Look-ups in named tables: a row name and a column name give one cell, copied from the table.

Table Funikam
	Ziponu	Lirov	Lifun
Vogug	57	43	64
Fos	73	92	63
Sed	42	0	65

Vogug, Lirov => 43
Fos, Lifun => 63
Sed, Ziponu => 42
Vogug, Ziponu => 57
Fos, Ziponu => 73
Sed, Lifun => 65
Fos, Lirov => 92
Vogug, Lifun => 64
Sed, Lirov => 0
Which row has the largest Ziponu? Fos

Table Nugabig
         Bogeluf  Zukalid
Fovunem     3499     6335
Seda        3024     4013
Ditod       3222     9891
Ruv         2408     1868
Tasiva      1583     5876
Gevugu      4212     2869
Suvale      3425     3690
Vef          868     2989
Guge        1212     8385
Divuren     3222     8001
Rikavi      3558     9304

What is the Zukalid of Divuren in Nugabig?
8001
What is the Zukalid of Vef in Nugabig?
2989
What is the Bogeluf of Tasiva in Nugabig?
1583
What is the Bogeluf of Fovunem in Nugabig?
3499
What is the Zukalid of Gevugu in Nugabig?
2869
What is the Bogeluf of Suvale in Nugabig?
3425
What is the Bogeluf of Ditod in Nugabig?
3222
What is the Bogeluf of Vef in Nugabig?
868
What is the Zukalid of Ruv in Nugabig?
1868
What is the Zukalid of Guge in Nugabig?
8385
What is the Zukalid of Rikavi in Nugabig?
9304
What is the Bogeluf of Ruv in Nugabig?
2408
What is the Bogeluf of Guge in Nugabig?
1212
What is the Zukalid of Suvale in Nugabig?
3690
What is the Zukalid of Tasiva in Nugabig?
5876
What is the Zukalid of Ditod in Nugabig?
9891
What is the Bogeluf of Gevugu in Nugabig?
4212
Row with the largest Bogeluf: Gevugu

Maka:
	Manir	Des	Fozok	Kiv	Kapa	Lasuvu	Soru
Budi	64	62	18	66	38	37	29
Zipu	40	64	60	35	46	58	56
Riti	37	46	46	48	38	46	40
Gomube	39	56	55	46	39	56	44
Fegon	44	51	59	47	43	55	43
Nifipof	41	46	42	40	44	49	47
Gek	36	75	55	31	44	42	62
Nud	44	49	39	57	36	44	33
Lasa	33	10	33	49	40	19	33
Sot	60	59	18	66	36	39	28
Tun	44	22	39	34	52	40	48

Lasuvu of Budi is 37
Lasuvu of Gomube is 56
Kapa of Nud is 36
Manir of Budi is 64
Lasuvu of Nifipof is 49
Kapa of Fegon is 43
Kapa of Sot is 36
Lasuvu of Lasa is 19
Kapa of Gomube is 39
Kapa of Gek is 44
Fozok of Lasa is 33

Table Kag
|  | Zad | Kela | Suvikit | Gok | Nes | Dod | Mogu | Pav | Gib |
|---|---|---|---|---|---|---|---|---|---|
| Vivakef | -0.46 | 0.21 | -0.53 | -0.13 | -0.22 | 0.09 | 0.06 | 0.16 | -0.26 |
| Saf | 0.06 | 0.68 | -0.66 | -0.18 | 0.58 | 0.28 | 0.12 | 0.36 | -0.40 |
| Lutina | 0.13 | 0.17 | -0.37 | -0.07 | -0.72 | -0.22 | 0.01 | 0.30 | 0.30 |
| Daresuz | 0.01 | 0.08 | 0.04 | -0.27 | 0.20 | -0.45 | -0.27 | -0.35 | 0.25 |
| Sazev | -0.13 | 0.05 | -0.02 | -0.29 | -0.05 | -0.18 | 0.00 | 0.05 | 0.07 |
| Fem | -0.04 | 0.47 | -0.24 | -0.08 | -0.23 | -0.42 | -0.37 | 0.31 | -0.34 |
| Vanefu | -0.23 | -0.09 | 0.01 | -0.27 | -0.31 | -0.23 | -0.12 | 0.05 | -0.04 |
| Nufesi | -0.46 | 0.54 | -0.73 | -0.28 | 0.05 | 0.14 | -0.10 | 0.57 | -0.48 |
| Nemol | -0.15 | 0.03 | -0.01 | -0.19 | 0.09 | -0.17 | -0.03 | -0.12 | -0.16 |
| Puv | 0.05 | 0.13 | -0.01 | -0.18 | 0.00 | -0.06 | -0.02 | -0.27 | 0.19 |
| Beni | -0.29 | 0.13 | -0.01 | -0.55 | 0.29 | -0.31 | -0.22 | -0.06 | -0.19 |
| Tibu | 0.07 | -0.02 | -0.01 | -0.03 | -0.04 | -0.10 | -0.10 | -0.04 | 0.02 |
| Bif | -0.33 | 0.85 | -0.79 | -0.48 | 0.96 | 0.18 | 0.00 | 0.34 | -0.52 |
| Godideb | 0.09 | 0.07 | -0.02 | -0.11 | -0.01 | -0.06 | -0.01 | -0.03 | 0.07 |

What is the Suvikit of Nufesi in Kag?
-0.73
What is the Gok of Nufesi in Kag?
-0.28
What is the Kela of Daresuz in Kag?
0.08
What is the Kela of Beni in Kag?
0.13
What is the Suvikit of Vanefu in Kag?
0.01
What is the Suvikit of Saf in Kag?
-0.66
What is the Dod of Daresuz in Kag?
-0.45
What is the Zad of Godideb in Kag?
0.09
What is the Zad of Bif in Kag?
-0.33
What is the Suvikit of Vivakef in Kag?
-0.53
Row with the largest Kela: Bif

